Below is a small trained network, with its code and all its weights. Each question gives an input and a class and asks what happens when units are switched off, that is, made to give their printed mean instead of their output.

import numpy as np


def w(rows, s, z=0):
    codes = np.array(rows[::2]) - 128.0
    scale = np.full(codes.shape[1], s)
    scale[-1] = z or s
    return codes * scale


def norm(h):
    return h / np.sqrt((h * h).mean(-1, keepdims=True) + 1e-5)


def f(y):
    return y / 2 * (1 + np.tanh(0.7978845608 * (y + 0.044715 * y**3)))


def log_softmax(a):
    a = a - a.max(-1, keepdims=True)
    return a - np.log(np.exp(a).sum(-1, keepdims=True))


def net(x, mask):
    res = np.array(x, float).reshape(1, 4) / 4 @ E
    u = 0
    for l in range(2):
        y = f(norm(res) @ A[l][:, :-1].T + A[l][:, -1])
        res = res + np.where(mask[u : u + 7], y, B[l][:, -1]) @ B[l][:, :-1]
        u += 7
    return log_softmax(norm(res)[-1] @ U[:, :-1].T + U[:, -1])


A, B = {}, {}
E = w([
[127,143,62,254],'x0',
[76,240,101,106],'x1',
[148,92,45,87],'x2',
[8,57,131,156],'x3',
],0.0028)
A[0] = w([
[52,165,108,71,143],'L0N0',
[72,111,182,151,54],'L0N1',
[152,61,165,141,33],'L0N2',
[45,89,104,129,116],'L0N3',
[162,157,254,186,205],'L0N4',
[119,55,32,73,1],'L0N5',
[128,123,67,200,90],'L0N6',
],0.0089,0.0013)
B[0] = w([
[123,130,183,142,207],'L0N0',
[143,129,43,61,168],'L0N1',
[210,126,255,184,163],'L0N2',
[222,196,108,131,196],'L0N3',
[124,97,68,100,253],'L0N4',
[119,106,100,109,184],'L0N5',
[26,128,154,117,183],'L0N6',
],0.0089,0.0035)
A[1] = w([
[87,78,133,70,94],'L1N0',
[107,149,54,65,64],'L1N1',
[213,150,63,100,199],'L1N2',
[99,84,130,77,110],'L1N3',
[86,254,195,128,68],'L1N4',
[148,92,102,99,5],'L1N5',
[138,85,203,35,170],'L1N6',
],0.0077,0.0028)
B[1] = w([
[130,46,50,87,142],'L1N0',
[251,20,129,92,190],'L1N1',
[99,197,61,168,255],'L1N2',
[103,66,43,92,144],'L1N3',
[177,20,177,228,199],'L1N4',
[197,2,57,215,120],'L1N5',
[18,172,142,177,232],'L1N6',
],0.0056,0.004)
U = w([
[164,84,252,182,200],'0',
[132,79,66,84,145],'1',
[27,146,182,112,165],'2',
[156,205,97,144,96],'3',
[158,104,177,114,3],'4',
],0.012,0.0052)

Each question gives the input, the list of numbers given to net, and the class t.
The units are the neurons (one row each of A and B). Each row of codes is followed by its name. A weight is (code - 128) times the scale printed after its matrix; where a second scale follows, it is the last column's (A, B and U).
mask holds one flag per neuron, layer by layer. A switched-off neuron (its flag False) gives its mean, the last column of its row in B, instead of its output. The means were averaged over made-up inputs and are rounded, as every weight is.
A unit's drop is (log p(t) with every unit on - log p(t) with that unit switched off) / (log p(t) with every unit on - log p(t) with every unit switched off).
The circuit of an input: a set's keep is (log p(t) with only the set's units on - log p(t) with every unit switched off) / (log p(t) with every unit on - log p(t) with every unit switched off). Starting from the 12 units with the biggest drops (on a tie, the unit counted first), units are removed one at a time, each time the one whose removal leaves the highest keep (on an exact tie, the one counted first), for as long as the keep stays at least 0.8.
circuit, biggest first: the units of the circuit, biggest drop first
unit that matters most: the unit with the biggest drop
top k neurons: the k neurons with the biggest drops, biggest first
top k neurons in layer l: the k neurons of layer l with the biggest drops, biggest first
input [-1,6,-5,3], class 0: circuit, biggest first	L1N4
input [-5,-6,-7,8], class 3: top 2 neurons	L0N1, L0N3
input [-8,-6,3,4], class 2: top 3 neurons in layer 0	L0N2, L0N5, L0N4
input [3,8,3,7], class 0: circuit, biggest first	L0N0, L1N4, L0N4
input [8,-4,5,-5], class 2: circuit, biggest first	L0N6, L0N4, L0N3
input [8,7,3,-5], class 2: circuit, biggest first	L0N6, L0N3
input [7,6,3,-2], class 2: top 3 neurons	L0N6, L0N2, L0N3
input [7,3,-8,-1], class 1: circuit, biggest first	L0N4, L0N2, L1N6
input [6,-4,0,3], class 2: top 3 neurons in layer 1	L1N1, L1N4, L1N5
input [1,7,5,-5], class 0: circuit, biggest first	L0N4, L1N4, L0N1
input [-2,7,-5,8], class 3: top 2 neurons in layer 0	L0N3, L0N6
input [-2,-4,4,-5], class 3: top 4 neurons	L0N6, L0N0, L0N4, L1N4
input [-3,-7,7,0], class 0: top 4 neurons	L0N2, L0N4, L0N1, L0N6
input [-8,-3,-1,3], class 2: top 3 neurons	L1N6, L0N2, L1N4
input [-3,3,-2,7], class 3: top 2 neurons	L0N3, L0N1
input [-7,-6,6,-2], class 2: circuit, biggest first	L1N6, L0N4
input [1,-2,-7,-4], class 1: circuit, biggest first	L0N4
input [-2,-8,7,5], class 0: top 4 neurons	L0N2, L0N4, L0N1, L0N3
input [0,8,-6,8], class 0: circuit, biggest first	L1N4, L0N3
input [6,-6,-7,-3], class 1: top 4 neurons in layer 0	L0N4, L0N0, L0N3, L0N6
input [8,-4,-2,4], class 2: unit that matters most	L0N6
